Here is a tiny trained network, its code and every weight. The questions are about switching its units off for an input and a class, where a switched-off unit gives its printed mean instead of its output.

import numpy as np


def w(rows, s, z=0):
    codes = np.array(rows[::2]) - 128.0
    scale = np.full(codes.shape[1], s)
    scale[-1] = z or s
    return codes * scale


def f(y):
    return np.maximum(y, 0)


def log_softmax(a):
    a = a - a.max(-1, keepdims=True)
    return a - np.log(np.exp(a).sum(-1, keepdims=True))


def net(x, mask):
    res = np.array(x, float).reshape(1, 3) / 4 @ E
    y = f(res @ A[0][:, :-1].T + A[0][:, -1])
    res = res + np.where(mask, y, B[0][:, -1]) @ B[0][:, :-1]
    return log_softmax(res[-1] @ U[:, :-1].T + U[:, -1])


A, B = {}, {}
E = w([
[9,60,94,118],'x0',
[81,236,136,206],'x1',
[128,171,2,62],'x2',
],0.0097)
A[0] = w([
[109,55,151,74,144],'neuron 1',
[87,68,122,147,78],'neuron 2',
[112,124,63,115,96],'neuron 3',
[136,80,130,118,143],'neuron 4',
[123,207,154,137,207],'neuron 5',
[175,123,148,87,130],'neuron 6',
[217,155,157,135,113],'neuron 7',
[94,134,108,163,152],'neuron 8',
[168,175,97,86,84],'neuron 9',
[234,150,126,171,141],'neuron 10',
[155,71,159,218,92],'neuron 11',
[80,71,119,147,156],'neuron 12',
[149,163,100,94,72],'neuron 13',
[213,171,115,108,75],'neuron 14',
[149,62,135,128,190],'neuron 15',
[133,117,237,136,86],'neuron 16',
[167,108,132,101,121],'neuron 17',
[146,96,137,92,254],'neuron 18',
[158,131,171,137,111],'neuron 19',
[86,105,182,131,90],'neuron 20',
[122,158,17,120,59],'neuron 21',
[74,136,128,83,172],'neuron 22',
[74,143,119,184,152],'neuron 23',
[3,75,130,129,125],'neuron 24',
[86,190,125,155,107],'neuron 25',
[194,49,72,28,83],'neuron 26',
[153,67,159,125,87],'neuron 27',
[44,105,85,112,129],'neuron 28',
[117,102,178,151,82],'neuron 29',
[163,132,134,127,118],'neuron 30',
],0.019,0.0083)
B[0] = w([
[97,192,114,168,215],'neuron 1',
[125,106,169,159,178],'neuron 2',
[61,88,175,58,180],'neuron 3',
[88,181,114,180,177],'neuron 4',
[69,254,106,186,225],'neuron 5',
[131,189,122,192,178],'neuron 6',
[173,152,207,148,220],'neuron 7',
[113,204,147,189,172],'neuron 8',
[81,26,184,77,175],'neuron 9',
[159,152,206,208,233],'neuron 10',
[39,100,101,32,205],'neuron 11',
[162,158,172,191,201],'neuron 12',
[67,92,148,105,159],'neuron 13',
[163,81,221,146,196],'neuron 14',
[103,199,111,158,205],'neuron 15',
[69,104,158,69,223],'neuron 16',
[93,169,75,174,170],'neuron 17',
[132,192,94,173,215],'neuron 18',
[117,63,205,73,179],'neuron 19',
[75,101,164,52,175],'neuron 20',
[53,52,141,89,207],'neuron 21',
[175,137,184,115,184],'neuron 22',
[67,170,53,228,197],'neuron 23',
[241,102,223,167,246],'neuron 24',
[55,149,130,176,192],'neuron 25',
[61,139,123,174,251],'neuron 26',
[81,131,96,137,184],'neuron 27',
[164,154,220,122,218],'neuron 28',
[64,94,146,48,177],'neuron 29',
[172,116,141,171,158],'neuron 30',
],0.0092,0.015)
U = w([
[168,140,188,140,125],'0',
[58,109,155,62,138],'1',
[92,189,94,172,81],'2',
[134,187,116,133,251],'3',
[164,121,85,91,113],'4',
[172,119,99,75,113],'5',
[124,161,87,1,112],'6',
[168,104,116,104,106],'7',
],0.014)

Each question gives the input, the list of numbers given to net, and the class t.
The units are the neurons (one row each of A and B). Each row of codes is followed by its name. A weight is (code - 128) times the scale printed after its matrix; where a second scale follows, it is the last column's (A, B and U).
mask holds one flag per neuron, in row order. A switched-off neuron (its flag False) gives its mean, the last column of its row in B, instead of its output. The means were averaged over made-up inputs and are rounded, as every weight is.
A unit's drop is (log p(t) with every unit on - log p(t) with that unit switched off) / (log p(t) with every unit on - log p(t) with every unit switched off).
The circuit of an input: a set's keep is (log p(t) with only the set's units on - log p(t) with every unit switched off) / (log p(t) with every unit on - log p(t) with every unit switched off). Starting from the 12 units with the biggest drops (on a tie, the unit counted first), units are removed one at a time, each time the one whose removal leaves the highest keep (on an exact tie, the one counted first), for as long as the keep stays at least 0.8.
units of the circuit, in order: the units of the circuit, biggest drop first
most important unit: the unit with the biggest drop
k most important neurons: the k neurons with the biggest drops, biggest first
drop of u: that unit's drop, to one decimal
input [7,7,-5], class 0: 2 most important neurons : [neuron 24; neuron 28]
input [6,1,-8], class 1: most important unit : neuron 11
input [-3,0,-4], class 1: 3 most important neurons : [neuron 24; neuron 11; neuron 16]
input [6,-7,-5], class 2: 2 most important neurons : [neuron 1; neuron 15]
input [-3,-7,6], class 2: 3 most important neurons : [neuron 26; neuron 18; neuron 6]
input [-1,5,5], class 1: 2 most important neurons : [neuron 21; neuron 9]
input [5,-8,6], class 2: 3 most important neurons : [neuron 26; neuron 1; neuron 18]
input [6,-6,3], class 0: 4 most important neurons : [neuron 24; neuron 28; neuron 5; neuron 23]
input [6,-8,-2], class 2: 2 most important neurons : [neuron 1; neuron 26]
input [1,-8,6], class 2: 3 most important neurons : [neuron 26; neuron 18; neuron 1]
input [7,7,3], class 0: 3 most important neurons : [neuron 24; neuron 28; neuron 22]
input [8,-3,-8], class 0: 2 most important neurons : [neuron 24; neuron 12]
input [1,2,2], class 3: 2 most important neurons : [neuron 26; neuron 1]
input [5,-7,-5], class 2: units of the circuit, in order : [neuron 1]
input [4,-3,-1], class 0: 2 most important neurons : [neuron 24; neuron 5]
input [-6,-4,-8], class 1: 2 most important neurons : [neuron 11; neuron 16]
input [0,-3,4], class 1: 2 most important neurons : [neuron 5; neuron 23]
input [4,3,0], class 0: drop of neuron 15 : 0.1
input [5,-1,3], class 0: drop of neuron 23 : 0.0
input [8,3,5], class 0: drop of neuron 24 : 0.1
input [-1,-3,4], class 1: most important unit : neuron 5
input [3,3,-2], class 3: drop of neuron 9 : 0.2
